Here is a tiny trained network, its code and every weight. The questions are about switching its units off for an input and a target symbol, where a switched-off unit gives its printed mean instead of its output.

import numpy as np


def w(rows, s, z=0):
    codes = np.array(rows[::2]) - 128.0
    scale = np.full(codes.shape[1], s)
    scale[-1] = z or s
    return codes * scale


def norm(h):
    return h / np.sqrt((h * h).mean(-1, keepdims=True) + 1e-5)


def f(y):
    return np.maximum(y, 0)


def softmax(a):
    e = np.exp(a - a.max(-1, keepdims=True))
    return e / e.sum(-1, keepdims=True)


def log_softmax(a):
    a = a - a.max(-1, keepdims=True)
    return a - np.log(np.exp(a).sum(-1, keepdims=True))


def net(x, mask):
    ids = ['αβγεζθμξπστω'.index(c) for c in x.split()]
    T = len(ids)
    res = E[ids] + P[:T]
    u = 0
    for l in range(3):
        q, k, v = (norm(res) @ M[l].T for M in (Q, K, V))
        z = softmax(np.where(np.tri(T) > 0, q @ k.T / 2**0.5, -1e9)) @ v
        res = res + np.where(mask[u], z, O[l][:, -1]) @ O[l][:, :-1]
        u += 1
        y = f(norm(res) @ A[l][:, :-1].T + A[l][:, -1])
        res = res + np.where(mask[u : u + 4], y, B[l][:, -1]) @ B[l][:, :-1]
        u += 4
    return log_softmax(norm(res)[-1] @ U[:, :-1].T + U[:, -1])


Q, K, V, O, A, B = {}, {}, {}, {}, {}, {}
E = w([
[117,61,91,110],'α',
[146,65,84,109],'β',
[139,66,97,96],'γ',
[130,47,135,84],'ε',
[150,120,16,87],'ζ',
[158,175,114,214],'θ',
[189,111,138,132],'μ',
[71,85,148,146],'ξ',
[67,154,254,91],'π',
[36,73,78,63],'σ',
[30,106,58,140],'τ',
[208,87,154,42],'ω',
],0.015)
P = w([
[173,56,46,255],'0',
[174,100,55,233],'1',
[154,129,70,221],'2',
[132,165,85,194],'3',
[112,217,98,169],'4',
[116,228,113,164],'5',
[137,198,123,175],'6',
],0.0038)
Q[0] = w([
[200,216,180,129],'0.h1',
[2,154,143,149],'0.h1',
],0.0097)
K[0] = w([
[196,93,212,192],'0.h1',
[2,79,128,217],'0.h1',
],0.0098)
V[0] = w([
[255,27,100,205],'0.h1',
[55,175,38,23],'0.h1',
],0.0075)
O[0] = w([
[226,254,94,26,254],'0.h1',
[167,77,65,23,175],'0.h1',
],0.0066,0.0086)
A[0] = w([
[192,93,2,183,157],'0.n1',
[136,181,3,220,105],'0.n2',
[15,179,9,74,253],'0.n3',
[80,207,73,223,85],'0.n4',
],0.0086,0.0019)
B[0] = w([
[175,237,101,1,254],'0.n1',
[22,93,159,189,185],'0.n2',
[180,65,234,52,237],'0.n3',
[252,113,125,182,138],'0.n4',
],0.0094,0.0086)
Q[1] = w([
[254,85,143,77],'1.h1',
[138,44,145,145],'1.h1',
],0.0088)
K[1] = w([
[106,128,159,5],'1.h1',
[190,75,142,107],'1.h1',
],0.011)
V[1] = w([
[170,194,130,156],'1.h1',
[254,52,109,73],'1.h1',
],0.01)
O[1] = w([
[92,53,120,148,137],'1.h1',
[165,97,255,206,253],'1.h1',
],0.0096,0.013)
A[1] = w([
[180,110,15,53,61],'1.n1',
[68,162,112,115,38],'1.n2',
[79,249,166,171,242],'1.n3',
[62,197,171,167,254],'1.n4',
],0.012,0.00065)
B[1] = w([
[43,132,173,38,252],'1.n1',
[253,153,101,133,131],'1.n2',
[12,117,157,56,160],'1.n3',
[39,132,134,23,155],'1.n4',
],0.011,0.0041)
Q[2] = w([
[141,142,2,166],'2.h1',
[78,157,175,99],'2.h1',
],0.012)
K[2] = w([
[134,179,2,135],'2.h1',
[70,112,161,209],'2.h1',
],0.0098)
V[2] = w([
[40,254,119,185],'2.h1',
[59,16,255,159],'2.h1',
],0.0096)
O[2] = w([
[128,181,253,82,1],'2.h1',
[91,182,64,164,198],'2.h1',
],0.011,0.0099)
A[2] = w([
[218,122,134,224,99],'2.n1',
[215,137,95,115,163],'2.n2',
[98,78,140,254,255],'2.n3',
[216,190,223,152,239],'2.n4',
],0.0095,0.0017)
B[2] = w([
[10,92,216,89,164],'2.n1',
[91,104,183,210,254],'2.n2',
[167,224,49,69,157],'2.n3',
[99,206,55,213,193],'2.n4',
],0.011,0.0082)
U = w([
[197,108,163,169,3],'α',
[233,173,139,137,230],'β',
[248,158,162,171,78],'γ',
[79,91,155,182,182],'ε',
[108,142,166,13,184],'ζ',
[122,245,195,138,86],'θ',
[115,251,129,147,74],'μ',
[99,172,32,132,130],'ξ',
[77,125,191,135,236],'π',
[146,39,136,36,105],'σ',
[96,105,29,122,53],'τ',
[110,190,193,161,66],'ω',
],0.011,0.0044)

Each question gives the input, a string of symbols that net reads in full, and the target symbol t.
The units are the heads (2 rows each of Q, K, V and O) and the neurons (one row each of A and B). Each row of codes is followed by its name. A weight is (code - 128) times the scale printed after its matrix; where a second scale follows, it is the last column's (O, A, B and U).
mask holds one flag per unit, layer by layer, with each layer's heads first. A switched-off unit (its flag False) gives its mean, the last column of its rows in O or B, instead of its output. The means were averaged over made-up inputs and are rounded, as every weight is.
A unit's drop is (log p(t) with every unit on - log p(t) with that unit switched off) / (log p(t) with every unit on - log p(t) with every unit switched off).
The circuit of an input: a set's keep is (log p(t) with only the set's units on - log p(t) with every unit switched off) / (log p(t) with every unit on - log p(t) with every unit switched off). Starting from the 12 units with the biggest drops (on a tie, the unit counted first), units are removed one at a time, each time the one whose removal leaves the highest keep (on an exact tie, the one counted first), for as long as the keep stays at least 0.8.
units of the circuit, in order: the units of the circuit, biggest drop first
most important unit: the unit with the biggest drop
top k neurons: the k neurons with the biggest drops, biggest first
k most important neurons of layer l: the k neurons of layer l with the biggest drops, biggest first
drop when u is switched off: that unit's drop, to one decimal
input ζ γ μ, target θ: units of the circuit, in order => 0.h1, 1.n3
input ζ β σ β ζ ω, target ε: most important unit => 2.n1
input β π β σ, target σ: top 3 neurons => 0.n3, 2.n4, 0.n2
input π β ω ε, target ε: top 2 neurons => 0.n1, 2.n1
input β β π, target ζ: units of the circuit, in order => 0.n3, 1.h1, 1.n4, 2.n4
input π β θ σ ε, target τ: units of the circuit, in order => 0.n3, 2.h1, 0.h1, 1.h1
input β β τ β, target ξ: top 3 neurons => 0.n2, 0.n1, 1.n1
input β β π β, target ζ: top 2 neurons => 0.n3, 1.n1
input β β β π β β β, target ζ: units of the circuit, in order => 1.h1, 1.n1, 0.h1
input γ β β β, target γ: top 2 neurons => 0.n1, 0.n3
input ζ τ β ε, target ε: top 2 neurons => 2.n1, 0.n3
input γ β ξ ε τ ε, target ξ: top 3 neurons => 2.n3, 0.n1, 0.n3
input τ β γ ε β ε β, target ε: units of the circuit, in order => 1.h1, 2.n1, 2.h1, 1.n1
input ω β β ζ ζ ω, target ε: most important unit => 0.n1
input ε β σ σ, target τ: top 3 neurons => 0.n1, 1.n1, 2.n3
input β ε θ σ, target σ: top 2 neurons => 0.n3, 2.n4
input ε β γ β ζ β, target σ: 2 most important neurons of layer 0 => 0.n1, 0.n4
input τ ε σ σ, target τ: top 2 neurons => 1.n1, 0.n1
input ξ γ β ε β ε β, target ε: top 3 neurons => 2.n1, 1.n1, 0.n1
input ε μ β β β ζ, target ζ: most important unit => 0.h1
input β β γ, target γ: 2 most important neurons of layer 0 => 0.n3, 0.n2
input μ ζ ε ζ β τ, target τ: 2 most important neurons of layer 2 => 2.n3, 2.n4
input μ ε β γ, target γ: top 2 neurons => 0.n3, 0.n2
input σ β ω ζ ξ, target ξ: drop when 1.n4 is switched off => 0.0
